Here is a tiny trained network, its code and every weight. The questions are about switching its units off for an input and a target symbol, where a switched-off unit gives its printed mean instead of its output.

import numpy as np


def w(rows, s, z=0):
    codes = np.array(rows[::2]) - 128.0
    scale = np.full(codes.shape[1], s)
    scale[-1] = z or s
    return codes * scale


def softmax(a):
    e = np.exp(a - a.max(-1, keepdims=True))
    return e / e.sum(-1, keepdims=True)


def log_softmax(a):
    a = a - a.max(-1, keepdims=True)
    return a - np.log(np.exp(a).sum(-1, keepdims=True))


def net(x, mask):
    ids = ['αβδελσ'.index(c) for c in x.split()]
    T = len(ids)
    res = E[ids] + P[:T]
    u = 0
    for l in range(3):
        r = res
        for j in range(2):
            rows = slice(4 * j, 4 * j + 4)
            q, k, v = (r @ M[l][rows].T for M in (Q, K, V))
            z = softmax(np.where(np.tri(T) > 0, q @ k.T / 4**0.5, -1e9)) @ v
            o = O[l][rows]
            res = res + np.where(mask[u + j], z, o[:, -1]) @ o[:, :-1]
        u += 2
    return log_softmax(res[-1] @ U[:, :-1].T + U[:, -1])


Q, K, V, O = {}, {}, {}, {}
E = w([
[139,133,105,195,162,111,53,225],'α',
[102,143,99,159,193,82,171,203],'β',
[122,161,54,181,177,150,91,178],'δ',
[161,130,109,122,145,214,106,249],'ε',
[54,163,141,168,145,175,152,156],'λ',
[116,102,117,225,59,195,131,77],'σ',
],0.015)
P = w([
[101,36,179,84,141,84,139,150],'0',
[143,178,58,149,130,213,124,170],'1',
[221,162,117,170,83,188,129,187],'2',
[107,157,85,30,139,167,191,106],'3',
[102,165,145,24,141,170,179,125],'4',
[55,100,164,46,176,102,168,168],'5',
[71,106,171,122,182,95,123,140],'6',
[71,87,254,143,205,39,167,169],'7',
[101,110,189,152,148,126,143,81],'8',
[179,136,186,204,158,104,120,107],'9',
],0.009)
Q[0] = w([
[62,93,107,110,121,182,153,117],'L0H0',
[161,5,75,179,210,136,126,92],'L0H0',
[114,150,166,177,150,131,164,184],'L0H0',
[132,208,146,192,184,142,142,146],'L0H0',
[140,80,181,127,111,128,151,93],'L0H1',
[127,136,195,112,135,73,171,163],'L0H1',
[128,191,122,158,110,94,165,76],'L0H1',
[97,133,105,103,168,170,143,197],'L0H1',
],0.011)
K[0] = w([
[98,126,157,123,167,185,236,136],'L0H0',
[9,216,170,163,202,136,151,136],'L0H0',
[89,1,169,78,133,123,177,118],'L0H0',
[110,96,166,142,109,95,121,110],'L0H0',
[93,167,125,207,32,159,143,103],'L0H1',
[134,94,204,123,155,92,233,69],'L0H1',
[15,147,79,153,112,167,126,54],'L0H1',
[100,103,91,87,189,135,37,221],'L0H1',
],0.0072)
V[0] = w([
[50,126,240,121,28,131,161,93],'L0H0',
[195,16,120,126,88,155,134,100],'L0H0',
[166,107,110,185,82,16,211,108],'L0H0',
[97,108,195,130,167,117,57,113],'L0H0',
[74,138,118,201,58,133,183,131],'L0H1',
[99,67,42,63,128,137,52,96],'L0H1',
[150,148,57,144,64,74,196,238],'L0H1',
[159,126,254,134,124,76,109,178],'L0H1',
],0.0068)
O[0] = w([
[204,84,69,151,48,33,242,164,192],'L0H0',
[138,51,43,108,194,152,96,104,160],'L0H0',
[98,105,31,160,192,125,174,133,80],'L0H0',
[160,94,219,172,101,100,188,193,123],'L0H0',
[174,191,111,117,169,148,34,162,254],'L0H1',
[115,128,179,122,67,140,161,141,79],'L0H1',
[82,115,79,92,97,157,177,1,217],'L0H1',
[112,121,60,87,123,148,164,170,70],'L0H1',
],0.007,0.0038)
Q[1] = w([
[132,213,179,183,187,189,132,174],'L1H0',
[77,66,134,111,104,161,102,59],'L1H0',
[222,167,87,205,98,159,184,134],'L1H0',
[69,2,132,166,83,131,92,190],'L1H0',
[134,119,109,127,189,75,59,42],'L1H1',
[163,92,150,198,157,57,171,81],'L1H1',
[149,93,84,75,116,73,161,55],'L1H1',
[237,126,137,156,83,136,200,65],'L1H1',
],0.0077)
K[1] = w([
[162,122,199,14,156,35,96,167],'L1H0',
[153,157,66,120,117,204,53,126],'L1H0',
[125,159,230,166,118,75,107,154],'L1H0',
[47,43,177,104,56,95,133,41],'L1H0',
[154,209,2,177,91,196,73,168],'L1H1',
[133,87,128,222,95,139,39,154],'L1H1',
[130,96,125,119,88,143,19,83],'L1H1',
[113,220,79,181,94,194,170,120],'L1H1',
],0.0072)
V[1] = w([
[108,60,122,199,155,113,128,124],'L1H0',
[184,128,155,151,86,135,100,2],'L1H0',
[142,170,141,77,89,91,69,205],'L1H0',
[116,24,158,128,156,154,44,249],'L1H0',
[210,86,111,71,115,122,126,180],'L1H1',
[112,189,149,223,149,111,118,132],'L1H1',
[122,181,175,144,80,104,94,128],'L1H1',
[57,94,99,116,136,156,214,102],'L1H1',
],0.0083)
O[1] = w([
[152,109,160,187,137,138,53,151,226],'L1H0',
[135,178,178,179,224,150,170,125,92],'L1H0',
[154,1,93,70,131,170,207,111,66],'L1H0',
[149,5,134,136,137,103,118,22,254],'L1H0',
[218,232,133,98,170,79,244,100,103],'L1H1',
[218,134,114,105,125,172,41,244,180],'L1H1',
[179,156,118,111,50,127,120,125,79],'L1H1',
[102,159,46,165,149,65,218,85,152],'L1H1',
],0.006,0.0054)
Q[2] = w([
[122,129,86,130,93,76,128,196],'L2H0',
[152,253,194,6,153,124,133,57],'L2H0',
[44,112,183,126,65,189,164,131],'L2H0',
[137,75,150,177,125,47,142,137],'L2H0',
[90,109,89,129,97,233,66,110],'L2H1',
[166,120,147,161,55,112,156,128],'L2H1',
[219,186,148,30,155,111,176,74],'L2H1',
[135,237,202,86,182,172,122,89],'L2H1',
],0.007)
K[2] = w([
[177,140,88,111,118,174,214,69],'L2H0',
[101,208,96,167,121,185,72,104],'L2H0',
[86,100,107,39,128,116,140,80],'L2H0',
[110,165,192,83,179,128,81,170],'L2H0',
[103,97,117,162,80,96,149,79],'L2H1',
[131,152,245,106,126,28,17,145],'L2H1',
[228,170,105,78,119,195,148,148],'L2H1',
[154,253,97,120,91,182,110,198],'L2H1',
],0.0073)
V[2] = w([
[174,35,115,151,145,72,26,190],'L2H0',
[56,129,85,93,167,80,132,153],'L2H0',
[178,136,84,197,133,124,97,162],'L2H0',
[97,62,103,163,72,122,152,156],'L2H0',
[71,108,162,108,104,124,121,200],'L2H1',
[134,130,65,190,162,67,117,106],'L2H1',
[138,110,100,132,140,1,146,90],'L2H1',
[181,120,156,164,117,174,249,158],'L2H1',
],0.0075)
O[2] = w([
[107,54,116,176,65,195,202,131,247],'L2H0',
[101,96,120,84,170,166,83,168,108],'L2H0',
[50,148,195,251,6,156,108,103,183],'L2H0',
[121,208,59,137,148,3,42,181,182],'L2H0',
[96,129,119,140,12,97,43,79,114],'L2H1',
[132,224,68,164,134,115,95,169,180],'L2H1',
[107,116,49,199,124,198,67,77,134],'L2H1',
[170,225,37,245,33,73,64,106,104],'L2H1',
],0.0059,0.012)
U = w([
[93,88,14,183,91,148,188,130,182],'α',
[97,167,45,158,119,175,87,165,5],'β',
[128,144,192,192,147,167,105,159,154],'δ',
[200,137,83,164,191,113,121,84,137],'ε',
[139,181,70,135,10,83,120,162,89],'λ',
[136,160,103,255,168,153,190,174,173],'σ',
],0.0053,0.0017)

Each question gives the input, a string of symbols that net reads in full, and the target symbol t.
The units are the heads (4 rows each of Q, K, V and O). Each row of codes is followed by its name. A weight is (code - 128) times the scale printed after its matrix; where a second scale follows, it is the last column's (O and U).
mask holds one flag per head, layer by layer. A switched-off head (its flag False) gives its mean, the last column of its rows in O, instead of its output. The means were averaged over made-up inputs and are rounded, as every weight is.
A unit's drop is (log p(t) with every unit on - log p(t) with that unit switched off) / (log p(t) with every unit on - log p(t) with every unit switched off).
The circuit of an input: a set's keep is (log p(t) with only the set's units on - log p(t) with every unit switched off) / (log p(t) with every unit on - log p(t) with every unit switched off). Starting from all 6 units, units are removed one at a time, each time the one whose removal leaves the highest keep (on an exact tie, the one counted first), for as long as the keep stays at least 0.8.
circuit, biggest first: the units of the circuit, biggest drop first
unit that matters most: the unit with the biggest drop
which heads matter: for each layer, one digit per head in row order, 1 if its drop is at least 0.15 and else 0, layers parted by /
drop when u is switched off: that unit's drop, to one decimal
input δ σ β, target δ: circuit, biggest first : (L0H0; L2H1)
input α β δ, target α: which heads matter : 00 / 10 / 10
input δ δ σ, target δ: which heads matter : 10 / 01 / 01
input α σ σ σ σ α ε σ α β, target α: circuit, biggest first : (L1H0; L2H0)
input δ α λ, target δ: circuit, biggest first : (L0H0; L2H1)
input ε σ α λ, target ε: unit that matters most : L2H0
input λ σ λ σ λ β σ, target λ: circuit, biggest first : (L0H0; L1H0; L2H1)
input δ ε σ α σ α λ σ δ σ, target δ: which heads matter : 11 / 01 / 01
input λ σ δ, target λ: circuit, biggest first : (L0H0; L2H1; L1H0)
input λ σ σ α λ λ β α, target λ: circuit, biggest first : (L0H0; L1H0; L2H1; L1H1)
input ε σ δ, target ε: circuit, biggest first : (L2H0; L1H1; L1H0; L0H0)
input α σ α, target α: which heads matter : 01 / 10 / 10
input β α λ, target β: which heads matter : 11 / 11 / 11
input σ α α δ σ σ β α σ ε, target α: circuit, biggest first : (L1H0)
input α α ε, target α: which heads matter : 01 / 10 / 10
input β σ λ α σ λ σ α, target β: which heads matter : 01 / 11 / 11
input λ α λ δ σ α λ α λ, target λ: circuit, biggest first : (L0H0; L2H1; L1H0; L1H1)
input λ β λ α β, target λ: which heads matter : 10 / 10 / 01
input β β σ σ σ ε σ, target β: which heads matter : 11 / 01 / 11
input β λ σ β σ ε α σ λ, target β: unit that matters most : L0H1
input σ σ δ α δ α α α σ β, target α: drop when L1H0 is switched off : 0.8
input λ σ σ δ α λ λ β, target λ: drop when L0H0 is switched off : 0.6
input α σ σ σ λ α α σ δ, target α: drop when L0H0 is switched off : 0.3
